Here is a tiny trained network, its code and every weight. The questions are about switching its units off for an input and a class, where a switched-off unit gives its printed mean instead of its output.

import numpy as np


def w(rows, s, z=0):
    codes = np.array(rows[::2]) - 128.0
    scale = np.full(codes.shape[1], s)
    scale[-1] = z or s
    return codes * scale


def f(y):
    return np.maximum(y, 0)


def log_softmax(a):
    a = a - a.max(-1, keepdims=True)
    return a - np.log(np.exp(a).sum(-1, keepdims=True))


def net(x, mask):
    res = np.array(x, float).reshape(1, 5) / 4 @ E
    y = f(res @ A[0][:, :-1].T + A[0][:, -1])
    res = res + np.where(mask, y, B[0][:, -1]) @ B[0][:, :-1]
    return log_softmax(res[-1] @ U[:, :-1].T + U[:, -1])


A, B = {}, {}
E = w([
[157,13,183,187],'x0',
[48,141,20,189],'x1',
[219,49,48,208],'x2',
[219,186,101,61],'x3',
[88,230,253,172],'x4',
],0.006)
A[0] = w([
[65,104,136,177,117],'n1',
[186,141,138,188,70],'n2',
[189,81,80,180,37],'n3',
[167,117,58,159,25],'n4',
[173,76,186,85,70],'n5',
[150,148,116,23,192],'n6',
[200,106,146,115,184],'n7',
[108,192,88,174,147],'n8',
[95,63,203,95,57],'n9',
[46,199,117,139,201],'n10',
[169,166,120,117,126],'n11',
[250,198,83,106,247],'n12',
[110,186,159,92,197],'n13',
[83,161,118,86,112],'n14',
[112,120,133,203,67],'n15',
[183,75,195,94,52],'n16',
[53,5,85,160,171],'n17',
[86,194,99,58,254],'n18',
[146,180,151,123,24],'n19',
[110,135,124,60,70],'n20',
],0.011,0.0034)
B[0] = w([
[65,111,56,96,185],'n1',
[122,45,105,66,163],'n2',
[126,49,96,143,202],'n3',
[97,78,94,158,175],'n4',
[115,155,238,189,190],'n5',
[122,173,193,90,223],'n6',
[196,54,167,169,206],'n7',
[75,143,187,188,182],'n8',
[53,168,109,155,175],'n9',
[159,194,186,96,228],'n10',
[123,101,205,104,167],'n11',
[124,65,254,102,255],'n12',
[142,181,153,129,219],'n13',
[133,190,108,107,178],'n14',
[63,101,84,114,169],'n15',
[155,151,149,220,194],'n16',
[81,66,55,86,251],'n17',
[151,228,169,91,239],'n18',
[137,108,196,167,159],'n19',
[105,205,159,82,162],'n20',
],0.0083,0.0079)
U = w([
[152,180,169,228,30],'0',
[63,85,56,70,74],'1',
[163,119,180,76,130],'2',
[104,201,135,83,254],'3',
[68,117,112,37,149],'4',
[128,192,137,7,95],'5',
[197,73,77,159,66],'6',
],0.011,0.0051)

Each question gives the input, the list of numbers given to net, and the class t.
The units are the neurons (one row each of A and B). Each row of codes is followed by its name. A weight is (code - 128) times the scale printed after its matrix; where a second scale follows, it is the last column's (A, B and U).
mask holds one flag per neuron, in row order. A switched-off neuron (its flag False) gives its mean, the last column of its row in B, instead of its output. The means were averaged over made-up inputs and are rounded, as every weight is.
A unit's drop is (log p(t) with every unit on - log p(t) with that unit switched off) / (log p(t) with every unit on - log p(t) with every unit switched off).
The circuit of an input: a set's keep is (log p(t) with only the set's units on - log p(t) with every unit switched off) / (log p(t) with every unit on - log p(t) with every unit switched off). Starting from the 12 units with the biggest drops (on a tie, the unit counted first), units are removed one at a time, each time the one whose removal leaves the highest keep (on an exact tie, the one counted first), for as long as the keep stays at least 0.8.
units of the circuit, in order: the units of the circuit, biggest drop first
k most important neurons: the k neurons with the biggest drops, biggest first
drop of u: that unit's drop, to one decimal
input [2,2,3,5,-6], class 6: most important neuron : n7
input [3,-8,-5,5,0], class 0: units of the circuit, in order : n16; n5
input [2,-4,7,4,-3], class 6: units of the circuit, in order : n3; n7
input [1,6,-5,-5,-6], class 1: units of the circuit, in order : n17; n12
input [6,-6,-4,6,1], class 0: units of the circuit, in order : n16; n5
input [-5,-7,0,-5,1], class 0: 2 most important neurons : n17; n1
input [-4,-2,6,6,-5], class 2: 2 most important neurons : n12; n6
input [-3,-1,2,-4,-8], class 1: drop of n17 : 0.2
input [4,0,8,-6,-6], class 1: drop of n17 : 0.6
input [-1,-1,3,7,2], class 2: drop of n12 : 0.3
input [-8,6,-5,-3,-5], class 5: drop of n18 : 0.2
